Each row was made from one small tree. Brackets hold a mark, then the marks that hang from it, in alphabetical order. Every link used is in the known rows. Write each row's tree.
Each row is shifted at random along 6 fixed directions that mean nothing.
Known rows
{N {Y {P H} R}}: [  31  -57   37  -79   93 -115  -43   48  148    2  -97  149   98 -177
   13 -157  -69 -171 -122 -103 -152  -84   86  -93  -49   -5   30 -216
 -232  -77  137  -28 -135  -71  -66   36 -117   20   -3  -95   70  -75
  133   35  263   19  -19  296 -130 -172  118]
{H {P N {R Y} Z} V}: [-198  -25 -137 -135   16 -306    5   89  -22   55 -116   -5  -46   -6
   70  -25  -83  -15    8  230  -56  -54  -76 -216 -115 -100   48  -25
   97  -64  -59   70 -256 -137   27   80  -85  -42  128   98  -88 -101
  -23 -100    7 -265  -66  237   57  -73   43]
{R {V L} Z}: [-174  -53 -121   -4 -176  -76 -317 -117  -46  -23   67  -35  -17 -110
  179  111   31   34  -14   73  212  159   48   81 -176  103  -35 -213
   -4  104 -189   88  -23  -67  215  196   40   21  -72   -8  -69   41
  -67  -20  -47   -4  -89  132  122   -4  101]
{N {Y {P Z}}}: [ -84  -59  -55  -21  -59  -19 -131  -48   31    1  -44   40   30  -55
   71  -88   38  -20  -30   -9   80   40   42   28 -104   47   10 -273
  -71   50  -20   14  -65  -67   51  149  -77   53  -35  -26   16   -5
   39  -33   12   43  -41  163   42 -124   54]
{L {B V {Y P R}} E}: [ -28  -83  -55  -71 -104  -78   78   85   39   85 -163   65   -1   15
  -34  -75  -59  -55 -193   71  -76 -155  -61 -129   28    2  116   38
  -71  -51  166   63 -114  -70  -90  -29  -79  -85   86    4   28   43
   51  102  208 -113  -25  112   14   46   21]
{Y {P H N R S Z}}: [-231   20 -117 -215  124 -234  -21  102   89  -11 -116   68   24  -61
   68  -39 -128  -48   68  195  -66  -26  -11 -246  -25 -161    0  -65
  123  -50  -25   58 -314 -135    9    7 -159  -84   72   83  -83 -116
   97 -160  -31 -220 -135  348   45 -203   80]
{B {V {H {P {R Y} S Z}}}}: [-149  -53  -60  -27 -100 -203  -92  -41  -74   26  -17  -20  -19  -97
   94  -39  -53    6  -56   82   41   27  -68    5 -121   43   34 -120
   29  -29  -99  -15  -53  -42   62   29  -41  -76    1   31 -137    5
  -42  -78   -2  -53 -113  123  -46    3  105]
{Y {P S} R}: [  47  -35  -38  -82    1   73  128  104   -9   47 -180   53   84  145
  -58  -79  -17   30  -30  -31   43  -65  -79  -63  138  -69   39  112
  -40  -32  187  105   -5  -31  -91  -60  -22   60   52    4  -25   -4
   39  -11   18 -109  -24  -12   29  -99  -62]
{H P {V {L E}}}: [-114 -109 -117  -26  -74  -88  -24   48 -117  104 -133   -4  -69   95
   24   17  -16   27  -53  154   29  -59  -68  -39   12  -47  -20   48
  -28  -41  157   74  -82  -73  -40  193   67   11   73   -7  -75  -54
 -100 -127  144 -168   65   88   92   14   -5]
{B {V H} {Y {P S Z}}}: [-115  -89  -67  -93   39 -146  -61  -23    6   -4   15  -55    5  -29
  -34   80 -167 -110  -57  153   18  -87 -117 -121  -95  237   40  -18
   80   48  -87 -110 -126   21  107  141  -89 -238   32  -55   44   73
  110  -93   58    1  -57  159   86  -96   49]
{K {E {H {P Z} V}}}: [  87  144  -56  -51   48  -21 -180  -13  -99 -137  124 -130  -12  -99
  174  163  138   18   92 -146  189  -48   67  -23 -205  176 -170    5
 -136  286 -116   90  142  -93  175   17  146  210   54  -66  101   59
    4  -98   -7  -34  -73 -179    7  116 -114]
{G {H P {V L}} {Y R}}: [ -69  -70 -142  -14  -97 -129 -121   -8 -154   32  -51  -44  -83   13
  105  -35   55   22  -57  105   82  -46  -71   -8  -68  -43  -75   16
   86    8   66  112  -61  -64   87  206  131  179   35    8 -130  -77
 -138 -109   78 -166   37   49   59   11   92]
{G H {N {Y {R V Z}}}}: [ -10  -82  -40  103 -187  -22  222   47 -333   56    2 -175  -35  170
  -81    8  -74   33  -20  -39   30   73 -309   75   27   20  110  241
   67  -70  -65   30  218  203   62   34   62  -34  -99   60 -153  114
 -275   26  -74  -38  -80 -348 -125  110   68]
{N {Y P {R {V {L B}}}}}: [-102 -161  -87  -14  -26 -163  -47  -35 -130  -38   64 -112  -18  -39
  -58   73 -146 -152  -41  129  -17  -38 -218  -54 -195  223   -6  137
   39   37 -119  -44  -43  168  186  208   14 -225 -140  -83   36  133
   74   20   21   60   46   80   10  -94  127]
{H {P S} V}: [-195  -69 -150   62 -174 -225 -171 -102 -255   14   41  -58 -186 -162
  218 -171   34   40  -11  163   23   18  -64  119 -154  -48  -53 -173
    7  -11  -88   45  -20  -23   61  158   19   34   15   54 -248  -50
 -162 -212   -6  -75  -65   68  -87  -26  223]
{N {Y {P H S} {R Z}}}: [-122  -89  -77  -26  -58   -1  223   55 -135   96 -173    8   11  157
  -83 -109  -72   10  -68   30  -27  -32 -214  -29  105  -98  101   37
   58 -136  105   29  -30   65  -82   -9 -125  -23   -7   70 -159   71
  -81  -60  -22  -83  -79   -8  -39 -120   74]
{V {H {P {S G}}} {L Y}}: [   0 -107  -13   72 -113  -36  -85  -70 -241  -15    1  -86  -13  -34
   32   15   15    8  -26  -56   94   18  -96  155  -21  110  -88   -6
  -45   10   -2    6  156   65   56   97  130   25 -113  -79  -79   29
 -167 -106   79   25   19  -86  -80   89   72]
{Y {P N Z} R}: [ -38   -2  -74 -123   52  -59   12   77   30  -44  -54  -14   78   61
  -11   34  -62  -25   72   49   67  -38  -58 -161  -49   59    7   57
   54   73  -45   93 -103  -41   90   42  -64  -44   31   12   53  -16
  100  -94  -93 -111  -48   90  106 -127  -41]
{Y {P H S} {R V}}: [ 198  158  -14 -138    4  180   18  118   60  -47 -132   55  149   40
   82   29  128   88  -64 -244  183  -24  103  -65  152  -70  -48  120
 -173  126  156  214  126 -162  -35 -278   74  270  138   16   35   61
   47   88   18 -103 -160 -144   -7    7 -186]
{R {Y P} Z}: [  55  -10  -36  -44  -65   92  154   85  -23   83 -190   58   73  168
  -35  -29   29   54 -108 -102   40  -12  -58  -42  145  -78  115  -17
 -108  -42  139  119   42  -65  -99  -55  -80  124   76   29    3   49
  -83   56   49  -91  -67  -67    8  -38  -50]
{P {H V} R {S G} Z}: [ -65   37  -66 -159  135 -150   90  135  -87  -37  -80  -73    5  -56
   23   75 -108  -60   32   47  -53 -102  -80 -190   59  -39  -38  187
   16   -9    3   42  -80  -57  -15 -114  -44  -43   64   40  -21   -3
  -24  -33  101 -190 -108   61  -65  -50  -28]
{E {K {Y P}}}: [   5  -33  -26  -37   63 -147  -96  -11  -35  -45   60  -15   -4 -120
   36  -39  -48 -114   36  -18  -74  -79  -44  -42 -208   95   -9 -103
 -112   47  -48  -47  -41   31   54  119  -19    5  -12 -110   92  -16
   84  -33   74   43  -16   73  -67  -69  107]
{L {B V} {E H} {Y {P R}}}: [-205   39 -180  -22 -240 -139 -198  -67  -96  -57   28  -66 -139 -180
  232  -34  136   26  -71  131   87    0   13   11 -217  -84  -22 -102
   84  117 -134  134  -78  -91  140    3    5  110  -11   82 -126   44
  -67   58  -43 -110 -160   14   20  155  166]
{S {G N {Y {P H R}}}}: [  16  -71  -22   13 -163  -12  -73   33 -117   15  -91   -9   40   34
   56  -99   64   82   -3  -59  142   95  -31   81   -3  -40   45  -82
   -2    5   18  117   56  -51   32   86  105  150  -75   29  -85  -81
 -180  -52   11  -65  -45   -9   -9   27   14]
{K E {V L} {Y {P H} {R Z}}}: [ -86  -25  -27  -15  -70 -119  -35    8 -147  117  -41   75  -37  -20
   71  -48   12   59  -31  -97  -11  -49  -60   53 -119  -61   39 -157
 -149  -97  151  142   18  -66  -87   13   43  182   30   -1 -160   28
 -127  -39   37  -87  -80   27  -97  100  135]
{G {H V} N Y}: [  98   46  -36 -116   70 -119 -184   89   65  -77   -3  -11   32 -128
  100   23   21  -96   -6  -23   20  -37  121 -146  -52  -13  -94  -16
  -54  101   30   85  -79 -151  110  142  130  191   44  -66  116 -139
   -5   44  235 -131   -1   97   11  -11    2]
{Y {P N {S G}} {R V}}: [  41  -72    9   34 -190  -15    5   39 -175   30  -69   14   36  -24
   44 -100   -6   75  -48 -102   93   47  -74  110   30    9   65   15
 -136  -48   36  137  143    4  -27  -65   71   22  -43   45 -145   24
 -126  -32   20  -35  -98  -64 -115   26   30]
{S {G N} {K V}}: [  19  -59  -19   58 -218   37  -25   46 -209   75  -66  -45  -18   59
   38  -14   23  110   -3  -73  132   90  -65  129   61  -34   48   24
 -123  -41   79  107  154  -25  -55   32  152  108    8   26  -90  -15
 -252   32   63  -68  -67 -155  -25  165  -20]
{Y {P {R Z} {S K}}}: [ 138   28   55  -84   31   79  -55   75   51  -79  -63   36  180  -43
   -6   59   -5  -14   10 -221  133   36   38  -39    5  153  -14  -18
 -219  103    1   82   96  -57   33  -89   36    1  -45  -63  147   52
   94   27   88   52  -64   40  -35  -70 -115]
{E {H {P R {S {G N Y}}} V}}: [ -66 -106  -91  -90  -28  -94   30  126 -113   64 -182  -66    0  171
  -61   25  -46   24   26  168   93  -44 -154 -122   26  -54   11  174
  152  -40   83   55 -112  -50   28  201  141   58   14   32  -62  -93
 -116  -84  122 -247   41   58  135   -3  -87]
{K {E H} V}: [ -49  -15   28   -8  103 -312   45   66 -124   55   58   41 -122 -255
   70 -106 -149 -163  -28  -38 -358 -136  -47  -37 -118 -125   38  -68
 -265 -174  118  -61  -32   28 -163  -11  -61    4   18  -75  -82  -82
  -69   29  271  -62  -76   48 -346   68  279]
{S G {K {V {L B E}} Y}}: [  -1  -89  -70 -132  146  -77  262  187 -227   35  -70 -210  -17  228
 -256  332 -227 -127   59  117  -87 -220 -344 -244   68  153    3  574
   56   -3  115  -13  -10  156  -17   53  118 -208   17 -101  183  164
  -53  113  181 -145   88 -177   81  142 -118]
{P {H V} {N Y} R S}: [ -53   85  -89  -88  -89   -4 -167  -11  -34  -80    7 -151   81   29
  132   85  120  120  117    3  337  123   16    0 -129   53 -105   42
  144  212 -202   98   55 -106  217  -72  151  138   17   54  -42   41
   10   10 -232  -80 -159 -137  146   96 -195]
{H P {V L}}: [  48  -19  -57   50  -78  -50  -94  -40 -220  -21   45 -109  -48  -12
  110   23   64   49    3  -42  116    4  -62   93  -80  104 -101   57
  -90  102  -30   63  168    4   78   68  134   90   19  -45  -36   19
 -116 -112   -4  -20    5 -159  -53   83  -21]
{P N S Z}: [ -28   58  -55 -161  148  -86   61  106    0  -76  -22  -85   69   36
  -16  105 -102  -45  138   59   18  -34  -70 -192   16   18  -50  165
   91   86  -92   35  -61  -22   75  -61  -51  -78   32    1   78   -6
   87  -41  -75 -127  -87  -10   39  -71  -86]
{V {H P} {L {B Y}}}: [ 309   40  112   39   32   75   86   25 -124  -72   22  -98  116   19
  -41   72   31  -35  -70 -326   25  -64  -58   50   69  195 -128  201
 -225  117   71  -18  348   72   -3 -179  127   46  -21 -168  183  123
  -29   53  128  101    9 -356 -212  212 -145]
{H {P {R V} {S K}}}: [  50    9  -34 -117   26  -46 -122   65   22  -63  -36  -38  100  -36
   31  131  -39  -18   30  -19  150   18    0  -99  -71  157  -38   94
 -107  127  -60   46   -8  -66  104   10  111  -56   28  -53  110   25
   83   -3   78  -40  -43   80   69  -36 -123]
{R {V {L B {E H}}} Y Z}: [ -91  -52  -81   27 -266  120   98   44 -160  104 -148  -39    9  178
  -11  114   65  105 -139  -55  134   75 -127   61  108 -121   55  115
   -8  -45   92  139  136   -2  -23  -45   48   96  -50   59 -109  172
 -214  162   51  -87 -103 -214   34  196  -41]
{N {Y {P {S G K} Z} R}}: [ -62  -79  -65  -22  -35  -45  104   30 -194   -5  -71  -59  -24  -12
  -32  -29  -61  -43  -29    2   -4  -64 -181  -11   -8   58   42   49
  -24  -39    1   25    4   74   -6    0  -39  -43  -55   24  -65   66
  -62  -16   41  -28  -54    7  -62  -82   83]
{V H {L B {E K} N {Y R}}}: [ -83  -35  -46   54 -255  -24 -169  -35 -118  -77   30  -58    8 -117
   78   17   94  -15  -13  -52   96   44   -4   89 -158  -31 -134   16
   -5   45  -36  104   87    9  133   12  155   59 -157  -38  -45   32
  -50   83   28   -5  -40  -90  -35  211  105]
{L {Y {P H S}}}: [ -61   -3 -128 -139   59   21  130   94  -52    5 -142  -54   19  169
  -59   39  -37  -10    8  109   36  -95 -139 -159  108  -63    8  181
  137   32   75   55  -95  -12   -5   -3  -50   14   88   22    4   42
    9  -48  -27 -150  -54  -28  111 -101  -47]

Write each row's tree
[  72   35    4 -125  -23   -1 -137  108  118  -33  -82   58  157   -6
   53   29   41   29    1 -118  171   67  101 -100  -26   14    2  -67
  -60   99   16  144  -33 -171   82   30   74  130    9    7   84  -49
   37   22   49  -69  -85  116   68  -41 -113] => {G H {Y {P N {R V} Z}}}
[-133  -77  -87  -73   -3  -32  191  134  -51  112 -208   32  -30  132
  -75   12  -85  -49  -83  109 -153  -91 -119 -124  183 -263    5  188
   20 -160  267   33 -109   -5 -168    7  -61   -9   17   -4  -57  -23
  -73   64  199 -198    0   15   -7   57   39] => {V {L B {E H}}}
[ -41   35    2  -62  -10 -212  -14   74  -52   49  -21    9   19  -34
   57   51  -34   13   33  -65  -18   -8  -44  -79 -179  -16   59  -69
 -125  -30  -35   74  -13  -83    6  -13   43   78   37    9  -45  -11
  -67   -9   47 -136 -109    6  -85  139   20] => {K {E {H {P N {R Y Z}}}} V}
[   1  -47   -9   46 -179  -13  -64  -26 -124   74  -20  -19   14   18
   56 -113   69   91   11 -106  115   19  -48  142 -109   10   42  -98
  -81  -12   53   96  121  -22  -18  -10   86  171   -3  -17  -90   33
  -99   81  -51   -5  -70 -126  -36  140   25] => {K V {Y R}}
[ 125  -59   39   -8  -83   62   16  114 -140   57  -90  -69   78  131
  -82  117   24   45   27 -164  163  -52  -90   14  -44  113   20  152
 -142   15  143   93  146  -24  -15   48  260  169   -8  -70   54   21
 -129   91  172  -91   15 -193   59  230 -180] => {S {G N} {K {E {H V}} {Y R}}}
[-141  -32  -80   51 -206 -222 -181  -75 -244  -35  101    1 -138 -322
  203  -86   23  -23  -65  -30  -23    9  -48  117 -280   43   38 -239
 -177  -17 -134  139   30    1   76   23   22   32  -91   46 -197   59
 -134  -14   56   14 -144   87 -203   21  334] => {L {Y {P {S {K E}}} {R V Z}}}
[-159 -162  -77   60 -174 -100   59   20 -244  138  -83  -40  -84  118
  -59   10  -70   11  -70   93  -45  -32 -222   52  -29  -72   -1  112
  -16 -139  157  -20   29   91  -70  166   87  -76  -30  -35 -127   66
 -166  -72  122  -55   28  -62  -32  133   90] => {R {V {H P} {L B {E {K Y}}}}}
[  18   98  -62 -101    1  -81  -10   61  -80    6  -10  -37    3   25
   85  107   55   68   39  -75   91  -27  -30  -75 -138   23   47   13
 -104  102  -32  173   38  -92   43  -72   66  171   75   16    4   70
  -55   58  -70 -132 -124 -109    8  107  -38] => {K E {Y {P {R V Z}}}}
[  36   12   -6 -121   79  -91  -10  113  -27  -10  -72   45   55  -66
   31   11  -41  -39  -46  -71  -31  -31  -24  -98   32  -71  -27   62
  -60  -21  101   97  -23  -68  -18  -38   42   86  -21   -8  -16  -33
   -5   33  134  -88  -62   95 -114  -67   38] => {G H {Y {P {R {V L}} S Z}}}
[-126  -71  -73  119 -288  -95    4  -31 -363   -2   78 -171 -110  -33
   52   74    5   32   -7   28   43   79 -187  134 -129   40   35   89
   16   -3 -167  104  187  123  119   41   93  -69 -149   47 -147  118
 -279   39  -47  -17  -86 -245 -124  214  163] => {R {V {L E N Y}} Z}
[  -2  -10  -94 -101   65  -81   92   90 -120  -29  -55  -93   -5   94
  -28    2  -49  -23   46   76    8  -62 -174 -116   31  -40    0  213
  152   36   12   51  -38   43   55   35   41   39   -9    9  -33  -19
  -37  -49  -28 -129  -31  -71    3  -70   30] => {G H {Y {P R S}}}
[-165 -169  -22  -44  -39 -122  -39   14   -7   64 -142   77   37  -57
  -20 -132  -95  -51  -40   73  -19   14  -56   -4  -47    7   81 -218
  -43 -114   39  -25 -153  -28  -41  146 -100  -99 -104    3  -71  -43
   14  -49  117  -15  -15  323  -15 -170  101] => {N {Y {P R {S G} Z}}}
[ 153  -25   21  -30  -27   11   84  143  -87   52 -168  -37   74  142
  -44    3   24   38  -43 -106   87  -14  -44  -53  111  -14   -3  155
 -109   -5  161   68   91  -74  -42   42  175  154   55  -14   36  -63
 -152   -1  197 -155   29 -107  -21  109 -180] => {S {G {H {P R} V} {N Y}}}
[ -30    7  -81  -33  -60  -84    8   -5 -109  -42    9 -109  -29  -30
   42   92    6  -46  -62   13    3  -80  -85  -43  -45   25  -84  164
   53   59   -5   60   42   26   84  -78   58   17  -26  -49  -13   70
  -39   87   31  -90  -49 -149  -23  185   58] => {V H {L {B {Y R}} E}}
[  12   -3  -54  -90  -10 -108    9  111 -150   50  -36  -87  -22   82
  -24  140  -38   27   92   12   67  -87 -118  -91 -102   42   38  166
  -41   14   67  133   -8  -43    9   43  201  130   66  -23   12   -9
 -119   86   58 -200  -23 -107   81  198  -50] => {S {G N} {K E V {Y R}}}
[ -76  -30 -117  -23 -100  -66  141   75 -268   46  -84 -186  -17  267
  -43  129   -3  125   76  110  156    9 -262  -61  -25   29    4  296
  185   37  -88  129   77   29   88   13   94   -9   43   91  -84   65
 -174  -96 -199 -204  -25 -233   95  127 -136] => {H {P N {R Z}} {V {L Y}}}
